Here is a tiny trained network, its code and every weight. The questions are about switching its units off for an input and a class, where a switched-off unit gives its printed mean instead of its output.

import numpy as np


def w(rows, s, z=0):
    codes = np.array(rows[::2]) - 128.0
    scale = np.full(codes.shape[1], s)
    scale[-1] = z or s
    return codes * scale


def norm(h):
    return h / np.sqrt((h * h).mean(-1, keepdims=True) + 1e-5)


def f(y):
    return y / 2 * (1 + np.tanh(0.7978845608 * (y + 0.044715 * y**3)))


def log_softmax(a):
    a = a - a.max(-1, keepdims=True)
    return a - np.log(np.exp(a).sum(-1, keepdims=True))


def net(x, mask):
    res = np.array(x, float).reshape(1, 2) / 4 @ E
    u = 0
    for l in range(3):
        y = f(norm(res) @ A[l][:, :-1].T + A[l][:, -1])
        res = res + np.where(mask[u : u + 10], y, B[l][:, -1]) @ B[l][:, :-1]
        u += 10
    return log_softmax(norm(res)[-1] @ U[:, :-1].T + U[:, -1])


A, B = {}, {}
E = w([
[24,71,2,117,125,127,149],'x0',
[169,38,158,228,208,127,75],'x1',
],0.0054)
A[0] = w([
[205,101,187,213,67,179,110,134],'0.n0',
[171,136,65,55,82,226,187,116],'0.n1',
[113,104,195,153,180,118,165,5],'0.n2',
[144,232,105,110,154,152,108,151],'0.n3',
[152,146,87,251,189,177,94,69],'0.n4',
[153,77,131,179,92,160,118,27],'0.n5',
[179,62,123,160,191,127,11,117],'0.n6',
[158,160,5,35,235,128,85,214],'0.n7',
[72,162,194,61,225,201,66,19],'0.n8',
[103,80,163,145,2,166,113,22],'0.n9',
],0.005,0.0028)
B[0] = w([
[157,2,103,188,50,186,122,220],'0.n0',
[89,122,180,183,103,124,90,184],'0.n1',
[173,147,69,108,127,157,179,117],'0.n2',
[61,64,29,243,111,142,112,164],'0.n3',
[110,229,72,117,129,72,5,191],'0.n4',
[233,66,20,196,102,205,101,119],'0.n5',
[8,171,170,139,139,134,196,253],'0.n6',
[134,82,229,121,127,133,103,203],'0.n7',
[118,112,54,139,84,18,144,103],'0.n8',
[187,136,146,229,132,129,233,98],'0.n9',
],0.0056,0.0035)
A[1] = w([
[108,166,97,103,198,93,167,125],'1.n0',
[105,97,76,113,144,139,167,112],'1.n1',
[89,88,137,161,104,159,112,168],'1.n2',
[92,124,154,114,123,129,150,99],'1.n3',
[129,151,122,80,97,145,167,171],'1.n4',
[110,110,110,114,124,127,126,22],'1.n5',
[139,173,120,91,105,138,107,2],'1.n6',
[140,107,163,131,110,152,98,106],'1.n7',
[252,147,178,101,124,137,148,35],'1.n8',
[172,130,155,195,206,139,117,74],'1.n9',
],0.012,0.0032)
B[1] = w([
[175,80,108,158,69,201,143,139],'1.n0',
[232,135,137,84,204,124,170,159],'1.n1',
[200,104,84,139,94,159,118,255],'1.n2',
[165,158,103,180,150,136,125,164],'1.n3',
[124,196,216,140,178,100,112,165],'1.n4',
[179,133,96,126,201,115,155,129],'1.n5',
[43,128,154,168,162,115,174,129],'1.n6',
[91,92,44,106,82,199,115,172],'1.n7',
[195,84,31,50,201,82,186,186],'1.n8',
[128,156,159,92,255,72,153,199],'1.n9',
],0.0067,0.0078)
A[2] = w([
[141,135,165,157,176,112,69,141],'2.n0',
[139,149,145,142,156,102,115,252],'2.n1',
[33,194,180,106,121,93,142,83],'2.n2',
[154,149,187,103,101,102,33,236],'2.n3',
[132,106,104,177,27,139,31,77],'2.n4',
[183,47,129,174,230,102,69,50],'2.n5',
[177,59,75,40,168,84,211,125],'2.n6',
[201,146,96,65,133,83,80,109],'2.n7',
[189,84,193,168,122,188,145,77],'2.n8',
[96,160,158,183,254,52,112,249],'2.n9',
],0.0084,0.0018)
B[2] = w([
[102,180,24,51,109,122,96,155],'2.n0',
[62,76,179,83,143,103,75,152],'2.n1',
[21,174,120,170,163,34,84,168],'2.n2',
[100,161,98,142,165,65,174,137],'2.n3',
[113,71,110,202,52,149,145,163],'2.n4',
[77,227,194,106,125,82,153,254],'2.n5',
[255,64,164,141,144,94,202,243],'2.n6',
[158,80,134,138,164,136,203,166],'2.n7',
[70,81,48,100,59,127,78,148],'2.n8',
[45,168,99,218,5,128,117,211],'2.n9',
],0.0065,0.0095)
U = w([
[47,225,159,169,124,4,130,254],'0',
[229,88,145,117,145,47,222,253],'1',
[131,72,89,181,52,135,128,254],'2',
[118,131,163,96,167,181,81,2],'3',
[123,116,159,83,194,179,30,2],'4',
[132,138,140,33,117,115,89,2],'5',
[124,122,118,101,208,149,65,2],'6',
],0.012,0.0041)

Each question gives the input, the list of numbers given to net, and the class t.
The units are the neurons (one row each of A and B). Each row of codes is followed by its name. A weight is (code - 128) times the scale printed after its matrix; where a second scale follows, it is the last column's (A, B and U).
mask holds one flag per neuron, layer by layer. A switched-off neuron (its flag False) gives its mean, the last column of its row in B, instead of its output. The means were averaged over made-up inputs and are rounded, as every weight is.
A unit's drop is (log p(t) with every unit on - log p(t) with that unit switched off) / (log p(t) with every unit on - log p(t) with every unit switched off).
The circuit of an input: a set's keep is (log p(t) with only the set's units on - log p(t) with every unit switched off) / (log p(t) with every unit on - log p(t) with every unit switched off). Starting from the 12 units with the biggest drops (on a tie, the unit counted first), units are removed one at a time, each time the one whose removal leaves the highest keep (on an exact tie, the one counted first), for as long as the keep stays at least 0.8.
units of the circuit, in order: the units of the circuit, biggest drop first
top k neurons: the k neurons with the biggest drops, biggest first
k most important neurons of layer l: the k neurons of layer l with the biggest drops, biggest first
drop of u: that unit's drop, to one decimal
input [6,-4], class 1: units of the circuit, in order => 1.n1
input [8,-7], class 1: units of the circuit, in order => 1.n1, 2.n6
input [2,2], class 2: top 2 neurons => 1.n9, 1.n0
input [4,-2], class 1: top 3 neurons => 0.n6, 0.n4, 0.n0
input [8,7], class 1: 2 most important neurons of layer 1 => 1.n1, 1.n4
input [-2,-3], class 2: 4 most important neurons of layer 0 => 0.n3, 0.n1, 0.n4, 0.n6
input [3,3], class 2: 2 most important neurons of layer 1 => 1.n9, 1.n8
input [8,6], class 1: top 2 neurons => 1.n1, 1.n4
input [4,-1], class 1: top 4 neurons => 0.n6, 0.n0, 0.n4, 1.n1
input [5,5], class 0: 2 most important neurons of layer 0 => 0.n4, 0.n0
input [-3,3], class 2: top 4 neurons => 0.n0, 0.n6, 1.n8, 1.n7
input [3,4], class 0: top 3 neurons => 1.n8, 1.n7, 0.n4
input [-8,8], class 0: top 4 neurons => 0.n6, 2.n5, 1.n9, 2.n9
input [0,6], class 0: top neuron => 1.n9
input [-3,-3], class 2: top 2 neurons => 0.n3, 0.n4
input [7,6], class 1: 2 most important neurons of layer 0 => 0.n1, 0.n3
input [-1,3], class 2: top 3 neurons => 0.n0, 1.n8, 1.n2
input [-1,0], class 2: top 2 neurons => 0.n0, 1.n8
input [6,-5], class 1: top 2 neurons => 1.n1, 0.n4
input [-1,4], class 0: units of the circuit, in order => 2.n5
input [0,3], class 2: top 2 neurons => 0.n6, 1.n8
input [-4,6], class 0: drop of 1.n9 => 1.6
input [-2,2], class 2: drop of 0.n0 => 1.0
input [-2,6], class 0: drop of 1.n9 => 1.3
